In the rows, 128 means zero.
Each row has a class, written as a number after it; each block has new classes, again numbered from 0 up.
[ 89 128 149 126 136  72 126 170 109 130 128 122 137  98 113 139 104 114
 117 163 121  96 102 130 108 116 117 111  87 110 160 134 138]	1
[132 123 115 124 134 146 134 150 131 108 131 149 135 118 132 120 139 146
 119 131 158  91 126 147 135 127 148 156 113 123 163 130 119]	6
[147 110 130 116 117 133 159 122 116 126 134 118 138 108 140 146 130 108
 147 127 106  83 131 134 148 119 140 146 163 106  88 154 116]	4
[139 116 145 133  87 139 126 156 137 132 130 123 127  97 114 126 126 119
 104 134  86 142 124 120 142 135 133 113 140 160 131 118 119]	11
[ 88 127 132 137 127 112 123 166 126 119 148 129 141  87 123 130 114 129
 118 126 143  93 119 126 111 106 131 122  80 126 140 137 145]	10
[ 90 123 152 130 160 107 108 146 105 124 144 119 142 105 138 131 118 119
 112 130 128  88 120  97 119 108 140 112  83 113 138 150 165]	4
[105 146 112 120 145 158 132 122 133 153  97 126 119 104 120 107 139 138
 123 135 137 134 109 125 136 119 149 108 163 114 141 126 183]	9
[177 137 129 111 179 172 135 197 119 136 122 155 151 132  95 135 123 100
 153 101  82 118 125  71 144 107 115 117  94 116 112 144 128]	6
[120 149 116 120 155 177 169 115 133 157  93 116 125 123 107 106 142 148
 123 153 144 144 123 133 112 136 163 107 165 135 140 116 191]	2
[ 64 124 139 136 138 107  88 158 123 121 146 123 126 101 129 118 114 135
 104 114 119 104 109  96 119 110 129  99  77 118 140 135 158]	9
[ 91 117 104 135 132 116 135 124 132 114 147 125 130 114 121 118 148 139
 155 133 153  98 128 149  97 137 152 152 104 122 133 126 138]	10
[139  94 152 105 111 113 158 114 104 115 134 146 149 124 136 154 134 116
 145 129 109  79 120 142 118 122 143 128 143 122  87 135 128]	8
[149 131 163 116  96 115 129 180 131 132 132 155 136 115 126 153 108 124
 108 109  82 122 116 134 142 121 118 110 124 134  66 163 119]	8
[106 134  97 122 135 126 134 102 139 133 105 140 111 119 138 128 143 146
 131 127 151 136 125 178 120 149 126 134 144 135 158 108 136]	5
[142 133 139 130 137 144 146 151 127 118 152  96 141 105  96 114 124 120
 125 139  93  90 128  96 121 119 149 117 134 123 116 161 125]	4
[ 99 150 117 105 153 139 159  90 153 143 119 124 123 124 115 127 138 153
 123 150 116 133 118 160 117 125 168 112 163 131 126 121 204]	0
[ 87 134 100 107 135 153 139 109 104 148 101 130 141 105 140 108 132 146
 126 137 157 108 121 155 129  96 117 134 147 143 145 125 165]	12
[106 138 114 122 152 158 143 115 123 144 105 124 139 112 130 103 142 125
 118 140 167 126 125 137 134 120 149 137 149 124 137 133 158]	4
[109 110 164 135 127  46  58 103 157 121 146 133 174 154 132 105 144 137
 159 156 113 135 106  97 105  93 130 134  73 132 126 155 132]	5
[107 150 121 139 134  99 102 182 130 118 146 150 137 101 137 120 100 143
 105 138 118 100 113 112 126 116 134 124  83  96 165 149 147]	6
[111 129 126 112  94 118 112 144 162 120 132 133 115 128 129 142 131 146
 127 122  97 154 125 148 156 133 137 137 149 126 115 114 115]	3
[109 123 142 118 130 120 108 179 124 129 117 151 144  96 110 126 118 124
 103 134 130 102 110 114 120 101 123 117  91 143 151 129 131]	11
[131 114 130 134 137 117 148 132 143 109 138 149 130 132 140 127 140 148
 141 129 153  85 130 142 104 131 168 153  90 107 136 120 121]	2
[121 132 149 130 145  96 110 186 122 125 123 113 137 104 115 140 114 120
 120 147 139 103 116 101 126 112 115 105  95 110 149 145 132]	1
[168 123 172  89  90 152 191 132 117 114 129 142 182 148 127 127 120 109
 111 121 140 102 114 107 120 137 148 149 147 148  53 120  99]	10
[ 80 155 121 116 192 183 138 157 122 164 101 100 130 107 100 141 154 103
 108 145 137 129 127 114 118 146 169 123 162 139 126 165 171]	4
[135 112 143 124 127 131 139 125 133 104 147 106 146 129 115  95 128 135
 123 135 116 106 127  94 128 101 148 126 126 136 128 144 126]	1
[142 106 139  96 126 126 137 108 114 115 133 107 122 126 148 168 118 134
 141 116 109  82 133 129 138 118 125 128 158 118  93 133 146]	7
[146 128 134 134 124 127 143 144 147 126 116 140 127 105 157 131 137 158
 135 136 179  80 132 154 141 109 157 166 118 114 126 138 131]	2
[130 111 129 122 125  97 116 124 106 119 134 132 155 136 129  89 118 138
 145 113 120 118 124  94 128 119 126 138 117 130 114 144 126]	5
[161 119 146 107  93 141 102 140 158 118 129  65  92 112 103 161 157 129
 142 135  83 177 134 125 164 151 100 125 161 139 125 128 103]	1
[118 143 132 104 128 133 123 110 116 152 100 142 106 109 131 124 141 139
 105 143 142 131 117 147 107 144 139 134 159 151 144 137 174]	11
[165 119 112 130 143 149 120 135 149 106 155 111 170 125 112 107 123 122
 155 105 118  91 139  48 107  82 134  97 134 110  83 165 143]	7
[ 87 132 117  97 143 143 145 129 114 139 113 139 122 121  92 114 137 138
 132 134 114 121 112 139 107 121 143 127 146 154 149 123 160]	3
[111 130 123 121  89 139 110 129 150 125 137 105 126 122 141 136 145 150
 123 132 101 142 127 145 139 141 121 130 142 152 113 118 116]	12
[116 136 114 117 139 140 122 117 137 145  96 132 134 117 124 113 151 144
 132 130 141 145 112 136 120 135 130 109 147 151 149 122 167]	5
[ 99 136 100 116 134 128 132 115 127 134 101 139 134 123 128 108 143 147
 124 134 131 136 110 132 110 153 155 121 162 134 157 122 161]	5
[121 125 136 132 102 131 112 118 154 118 138 112 109 122 142 140 137 125
 125 119 124 145 131 138 153 143 124 138 135 117 112 109  98]	9
[121 139 109 148 114 148 174 128 118 114 153 139 136 114 131  84 130 144
 111 134 117  81 125 133  84 144 164 132 112 156 160 105 117]	12
[102 115 120 122 136 133 132 139 150 103 137 138 118 114 121 127 137 141
 123 121 137  88 122 153 135 114 162 150 111  99 153 118 101]	9
[111 129 132 128 135 128 127 121 137 130 137 119 141 129 129  98 118 152
 133 114 124  89 112 111 127 100 116  91 119 121  64 137 166]	9
[147 108 156 125 112 133 124 138 110 130 136 121 131 106 113  87 126 145
 118 127  96 112 123 100 142 110 147 122 123 160 129 136 161]	11
[155 131 146 156 119 134 141 135 142 126 159  90 146 119 111 118 133 125
 144 137 129 109 138 101 112 128 133 104 128 147  86 148 140]	10
[ 76 119  96 112 147 129 161 163  74 106 136 165 146 108 176 113 108 154
 126 105 119   4 122 119 128 100 173 187 108 125 128 142 123]	12
[214 135 135 119 151 142 176 170 119 125 120 165 128 123  46 136 117 115
 130 117 109 130 117 140  81 136 121  28 117  82 160 116 146]	8
[106 130 124 102 122 143 148 111 110 151 102 128 137 126 127 104 144 165
 121 149 133 114 107 165 125 125 148 125 158 146 140 121 178]	12
[ 83 136 148 128 136  92  99 175 134 146 120 144 132 101 133 138 114 147
 108 133 150 114 108 137 106 109 122 113  64 117 135 152 171]	2
[225 148 186 131 118  41 150 116 173 132 146 144 136 153 112  87 123 160
 177 181  90 110 101 162 129  96 145 146  87  82 100 138 131]	1
[ 89 144 100 117 155 135 147 108 111 150 107 129 130 116 120 107 112 130
 110 148 153 124 125 147 108 115 160 136 171 117 153 150 176]	7
[111 138 158 117 140  80 115 177 156 135 136 125 166  91 114 155 122 123
 130 142 152 106 111 127 125 112 126 101  70  94  96 125 172]	0
[108 145 125 109  98 127 129 116 183 119 128 137 147 114 120 125 140 137
 129 151 100 167 110 157 128 124 129 123 128 115  96  89 130]	8
[113 123 128 109  98 163 122 154 154 120 135  89 135 107 124 135 153 150
 112 129  98 149 131 131 164 148 160 138 149 134 126 105 124]	12
[138 148 145 125 137  97  89 175 112 141  95 150 123 130 128 116 109 158
 108 155 128 105 107 101 133 114 129 114 130 134 150 151 154]	11
[135 112 143 142 115 130 140 131 140 126 148 105 136 104 137 117 133 148
 147 127 120  92 132 117 127 110 136 127 107 135  90 140 153]	2
[132 122 127 124 135 129 144 120 175  88 160 127 131 130 124 145 140 159
 128 126 151  78 135 162 110 114 172 130 117 100 130 132 127]	10
[151 100 113 142  93 116 165 124 138 120 146 141 149 114 121 150 141 113
 152 118 114  94 118 130  88 151 131  65 142 128  98 118 149]	0
[ 83 138 102 119 143 154 150 117 129 144  99 135 132 110 136 100 136 153
 122 140 156 128 117 134 112 125 158 135 138 127 140 116 187]	2
[141 112 122 162 135  80 111 159 162 104 138 140 134 116 146 137 140 164
 152 135 137  58 125 152 133 118 160 121 102 109 154 138 114]	5
[146 120 134 127 112 136 142 129 128 109 141 120 136 118 134 109 131 122
 125 123 117 111 127  90 124 119 139 130 136 138 128 141 120]	1
[151 116 116 131 110 131 146 114 101 108 145 128 160 146 101  88 114 113
 158 134 104 114 126  69 101 102 122 129 145 140 126 144 102]	10
[139 103 153  95 102 114 153 108 102 113 135 145 148 112 136 143 124 113
 139 128 113  94 123 142 129 109 128 151 138 121  95 135 114]	8
[ 67 128 130 120 130 121 110 184  97 124 138 138 157  86 141 126 118 118
 111 120 124  83 112  96 109 110 117 137  58 145 149 120 125]	12
[181 108 204 119 110 111 131 116 120 130 135  87 139 144 157 160 131 157
 136 140 146  82 129 126 164 116 133 108 152 143  56 149 170]	10
[106 135 103 104 157 164 142 126 118 143  96 119 137 103 123 131 144 118
 135 135 160 118 123 119 115 131 149 135 158 125 137 116 172]	7
[115 136 135 110 104 162 102 124 170 119 115 106 127 121 149 128 155 159
 112 134 150 158 132 107 147 130 149 160 146 144 118 126 134]	2
[146 134 116 131 136 131 142 145 150 105 146 142 119 104 135 144 138 139
 139 114 134  81 137 128 123 127 152 136 113 124 136 126 129]	0
[157  99 143  97  89 122 154 119 122 121 120 137 140 120 147 165 129 115
 148 128 109  87 115 147 137 123 124 148 152 131  97 111 108]	7
[108 123 117 129 127 120 150 151 140 105 138 140 148 122 120 136 137 129
 142 143 146  79 119 141 102 130 157 152 106 121 131 116 103]	10
[142 148 125 110  98 129 108 139 175 109 142 111 108 117 123 160 140 147
 129 127  89 146 129 118 139 148 128 127 151 135 112 127 122]	0
[121 142 119 129 145  97 119 163 130 117 131 150 143 118 134 148 105 102
 129 133 128 110 119 100  99 129 132 123  91  86 150 106 119]	7
[150 121 137 139 130 141 132 132 134 109 155  96 136 101 115 101 150 138
 141 134 129  78 131 104 122 120 146 129 116 133 123 151 132]	4
[145 131 133 112  86 152 112 127 160 136 116 136 122 102 134 120 143 126
 116 126  96 177 124 122 158 128 133 140 153 148 122 107 130]	11
[176 114 118 105 153 117 136 146 149 109 104 141 119 121 123 160 176 122
 185 140 187  80 132 163 128 129 136 186 121  88 148 128  81]	1
[136 143 134 117  92 149 127 137 160 109 149  87 125 108 105 136 129 139
 113 135 109 148 132 116 132 137 135 124 157 134 117 136 121]	10
[161 122 128 136 117 146 128 128 153 111 152 110 153 108 112  97 127 133
 128 118 135 115 134  92 117 101 141 105 122 125 121 132 146]	7
[ 97 137 124 118 135 128 143 117 134 137 113 120 131 119 123 146 137 140
 116 154 149 114 118 150 115 138 144 105 157 147 134 124 171]	0

A new block, with new classes numbered from 0.
[131 129  71 132  98 134 154 133 128 118 169 124  78  94  77  83 125 148
 128 126 118  60 111 118  97  80 162 101 105  92 114 188  67]	9
[123 179 182 112  87 109 112 148 164 110 143 107 166 173 124 122 142 156
  88  46 167 158 106 139 124 108  81 113 121 109 160 146  99]	5
[118 121 190 122 131 110 139 144  94 102  91  88 168  97 185  99 124 155
 169 107 112 107 118 111 125 148 144 202 148 123 132 123 195]	6
[ 86 163 183 101 103 115 124 182  85 127 130 136 149 160 192 121  97 175
 139 119 155 122  63 103 112 148 153 233 104  80 117 139  88]	6
[145  73 162 140 106 120 166  83  98 155 116 145 132 134 122 149 105 130
  59 133 150  72 104 134 117 111 133 155 108 104  56 139 141]	3
[113 153 222 114  96  83 123 133 104 104 189 116 117 148 223 111  96 180
 125 119 145 116  67 137 123 141 150 169  93  84 117 148 127]	0
[175 138 133 143  95  98 138 137 119 100 129  92 109  77 120  72 145 154
 131  96 161  42 110 121 100  96 134 134 150 103  83 171 109]	4
[145 154 154 121 137  93 132 159 104 132  45 135 198  94 207 123 133 160
 156 107 160  50 142 103 119 154 125 230 140 129 109 158 165]	11
[202 182 192 136 139 130  93 150 113 122 123 100 154 166 162  64 140 144
 138  61 171 132  29 106  79 107 169 120 113  83  98 129  82]	4
[121  87 150 139 109 125 169  92  81 113 172 113  85 164 144 114  89 149
 100 144 149  95  85 130 112 124 137 136  83  79  75 137 114]	9
[131 167 184 140 117 109 108 153  88  95 121 130 150 114 190 127 125 130
 163 142 131  96 166 117 138 157 101 193 137 138 132  98 195]	8
[108 164 153 128  71 136  92 121 169  97 163  81 120 150 110  99 163 163
 141  52 159 146 113 115 133 134 118 103 151 100 160 139 104]	5
[126 186 128 107  84 119 122 158 151  98 161 140 108 109  91 101 139 188
 141 142 140  84 110 123 128  80 113 153 150 128 144 142  99]	8
[121 159 142 105 114 117 130 156  90  94 121 104 177  79 161  85 133 110
 184  96 139  87 100 108  90 182 156 152 160 140 131 117 159]	4
[155 157 189 135 113 138 119 140 124 154 125 107 162 140 159 107 120 138
 121  88 182 154  32 103  88 131 120 198 102 125 120 108 108]	4
[106 136 138 131 116 133 125 152  99 145 100 117 149 100 142 118 108 157
 166 123 113  82 117 118  97 132 135 219 139 133 134 109 171]	7
[115 145 210 132 115 104 127 162 110 123 121 147 139 143 183 140 115 172
 129 128 150 140  89 127 143 158  76 240  96 117 139 131 128]	11
[ 57 114 107 115 109 134 128 140 112 139 161 151 100 121 165 119 120 194
 147 123 161 105  66  93 131 136 148 224  67  94 140 175  92]	9
[152 111 161 151 129  97 158 101  98 159 118 142 111 149 212 124  71 121
  76  79 177  62  96 142  97 127  99 153 120 110  77 105 165]	1
[189 189 197 124 104 131 114 137 111 108 165  89 180 200 176  88 149 152
 117  72 168 166  61 110  94 127 148 161  79 100  89 125  85]	10
[113 121 160  93 130 124 112 154  85 112  96 123 168 106 154 118 113 149
 182 123 117  94 114 123 116 135 117 195 174 154 170 100 200]	7
[197 223 210 151 121 104 114 169 128 139 146 114 176 194 191  96 121 159
  74  56 167 155  78 129  82 100 151 127  59  74  99 137  61]	0
[186 175 153 128 115 100 118 180 116 120  96 104 179 161 146  83 135 161
  74  48 191 129  99 123  95  75 130 161 107  86  98 154  61]	6
[139 206 163 135  85 132 135 150 143  92 191 137 101 144  74  79 129 165
 137 133 124 105 109 116  99  95 121 111 116  99 115 113  92]	8
[151 183 175  97 132 140  96 165 157 106 105 100 178 176  95 110 134 148
 140 100 143 171  91 129 111 101 120 114 145 113 176 112 108]	6
[ 73 112 201 113 103 104 140 122  90 115 186 133 177 182 191 121  97 164
 122 105 160 153  59 103 120 173  96 215  79 100 116 141 123]	7
[143 156 183 142 111 118 135 166 104 140 136 119 108 159 171 127 121 190
 128  98 152 111  67 131 140 114 132 215 120  84 111 120 105]	2
[ 92 122  44 101 100 132 133 142 138 118 161 140  84  77  63  99 140 154
 150 123 134  44 113 125 115  94 185 118 139 104 117 172  84]	2
[114 185 162 113 111 122 110 157 169 102 110  99 155 137 118 122 122 149
 146  77 145 117 133 125 111 140 117 118 130  86 169 167 107]	11
[108 140 202 125  89 131 131 143 147 123 148 117 145 154 115 118 113 139
 114  66 155 162 107  99 111 123  84 145 121  85 168 142 109]	6
[198 127 215 169 103  82 142 102 103 166 110 126 117 168 192 124  86 138
  76 119 168 102  85 134 100 117 102 180 104  82  56 111 127]	11
[ 73 124 176 118  99 120 113 156  98 142 140 139 121 136 208 148 131 179
 122 115 146 132  79  95 152 134 137 234  88 112 121 166  98]	5
[212 184 179 143 121 109  94 156 107 132 152 106 173 180 149  77 141 134
 108  65 156 109  43 144  85  94 180 128  79  70  78 124  78]	2
[187 115 168 134 108 137 141  83 103 167 141 134 110 179 133 139  85 112
 116 181 151  97  78 120 100 106 111 127 126 111 103  95 132]	9
[163 163 141 164 111 144 137 139 139 123 152 130  82  93  76  65 151 166
 163 132 120  89  59 128  95 104 127 149 141 119 104 123 105]	4
[179 191 206 132 144 122 115 167 114 158 129 146 199 211 197 129 103 117
  78  70 183 114  60 106  79 125 117 153  45  94  99 128  80]	1
[203 192 200 115 139 149 127 147 123 136 140 142 202 204 145 103 143 144
 111  97 137 159  39 127  79  90 138 144  77 114  98 135  83]	10
[170 110 152 162 102 114 136 102 106 152 109 124 101 165 136 133 106 134
 104 148 156  90 125 140 125 109 110 138 174  82  71 124 114]	6
[ 53  95 112 116 102 115 153 148 106 136 160 141  90  82 148 131 121 189
 147 160 114 107  90 101 146 138 140 234  73 127 150 149 127]	9
[109 123 107 136  72  97 151 109 152  90 206 115 107  69 117  74 137 154
 134  97 147   4 103 127 110 128 116 141 113 112 102 199 117]	1
[132 128 192  90 122  95 130 159  86 101  85 147 167 111 145 150 130 153
 125 131 127  74 134 138 145 136 119 181 142 137 140 114 195]	3
[123 137 157 122 123 110 114 165  78 112  91 128 147  97 191 115 118 128
 179 126 125  95 139 119 130 156 130 203 174 128 143 121 175]	6
[158 166 179 119 131 108 161 165  90 121  98 121 175 114 192 121 115 121
 156 102 120  40 137  98 107 161 121 157 154 143 125  99 183]	1
[146 169 176 106 112 158 131 165 145 122 143 113 147 167 129 139 110 125
 123  69 148 129  81 118 119 124  87 107 158 124 190 133  91]	1
[113 154 209 101 113 104 132 175  94 133 106 150 156 146 192 140 104 172
 136 126 145 137  67 115 128 160 110 236 115 122 145 107 126]	11
[ 96 132 121 174 113 169 152  86 101 157 150 170  83 157 154 114  95 108
 128 126 145 104 110 115  91 154 129 137 125 106  58 117 122]	5
[129 180 204  90  76 172 104 152 152 108 158  94 108 175 105 140 115 164
 137  84 158 156  86 123 105  94  99 148 129  98 187 129 103]	10
[160 210 182 130 153 154  84 160 138 144 116 153 183 193 169 110 142 139
 131  95 152 152  65 111  99 104 132 153  82 117 119 149  88]	5
[143 169 161  86 103 115 100 149 166  93 176  84 159 168  85 110 150 151
 143  80 129 164  59 158 141 116 134  77 156 109 189 116 100]	2
[129 125 183 124 112 130 124 115 159 126 113 103 198 145 122 144 145 154
 102  70 143 138 107 138 141 106  91 124 152 115 162 151 141]	8
[106 131 220  99 140  85 143 165 111 136 142 143 151 191 213 161 103 184
  90 115 142 147  41 129 156 145 100 195  76 117 141 111 120]	1
[122 108 181  95 104 136 128 147 143 111 121  95 136 145  86 139 149 177
 118  71 139  98  89 132 142 116 102 106 168 121 190  98 143]	1
[131 151  92 152  95 149 158 127 132 113 184 119  72  93  67  57 133 159
 157 135 110  73  99 104  85  97 158 126  90 102 110 147  92]	9
[116 165 158 104  97 114  97 130 150  61 176  77 139 159 131  89 125 163
 153  71 162 128  89 158 123 139 105 104 119  87 188 155 131]	9
[118 177 137  95  76 132 123 122 175 103 186  98 154 138  99 106 137 142
 140  84 128 138  88 149  98 124 126 109 128 118 158 155 108]	10
[174 114 188 182 134 130 155 100 110 147 140 130  97 174 159 128  97 113
  84 109 155  80 119 118 105 123  91 119  93  95  69 108 139]	1
[102 100  88 135  92 135 154 134 121 104 150 113  45  50  66  79 133 152
 128 112 145  64 117 109  99  98 145 127 131 109 102 158  97]	4
[ 93 124 196 143 120 115 143 147 106 158 147 150 112 140 193 141 112 182
  93 109 139 155  97 109 130 134 137 196  64  99 121 123 117]	0
[118 157 162 116  85 111 127 128 168  83 195 104 142 129 121 106 129 132
 138  76 146  96  99 143 128 153  69 105 142 127 178 145 135]	1
[166 167 180 104 119 103 121 166  89 107  83 124 171 103 171 132 123 137
 145 124 125  85 125 139 133 142 130 196 160 155 141 101 191]	3
[ 78 127 174 124 107 101 124 177  96 101 129 160  80 123 166 148 135 227
 116 118 143 101 101 142 183 133 119 246 102  93 132 164 121]	3
[157 170  98 167 117 152 130 132 139 142 160 155 102 106 113  90 132 133
 127 120 129  87 120 139  91  99 151 104 128 110 102 168  76]	0
[165 109 119 164  98 145 182  73 111 155 157 102 105 142 118 113  95 108
 110 152 137 110 104 114  94 126 123 125 118 120  81 101 122]	9
[179 179 167 125 135 127 103 165 121 141 125 118 175 187 151 109 133 136
 111  51 169 137  72 125 104 105 156 129 103  83 119 125  82]	2
[195 172 194 119 100  98 113 159 103 115  87 101 168  91 179 110 150 146
 156  91 133  99 150 134 110 119  93 219 151 171 153  75 229]	10
[139 175 109 131  91 111 136 130 143  99 178 120 118  96 114  67 145 180
 138 121 133  62 100 150  98 108 169 116 135 112  99 158  97]	0
[124  75 167 115  97  94 158 102  80 115 163 102 129 144 175 137  96 120
  90 101 170  89 106 130 132 136 133 147 116  88  80 146 134]	2
[125 169 142 101 100  94 127 144 145  69 150 124 163 132 120  97 146 165
 112  54 154 116 106 157 138 137 116 117 140 110 149 169 117]	3
[105 122 124  85  72  92 101 122 153  83 169 100 156 112 104 102 142 169
 129  77 178  74  96 154 125 115 101 127 127 102 185 184 130]	9
[111 148  99 124  91 102 144 117 148 119 193 139 134  96 124  84 130 148
 104 116 138 106  94 111 111  95 141 136  98 121  99 179  80]	8
[152 143 180 130 129 126  98 167 106 128 112 117 177 176 134 107 144 157
  98  98 157 152  72 126 110 103 145 175  79  87 109 130  81]	6
[129 159 147  90  90 113 103 136 135  92 173  73 164 160 116  94 128 121
 131  41 162 141  80 141 106 141 162  76 136  89 155 108 111]	2
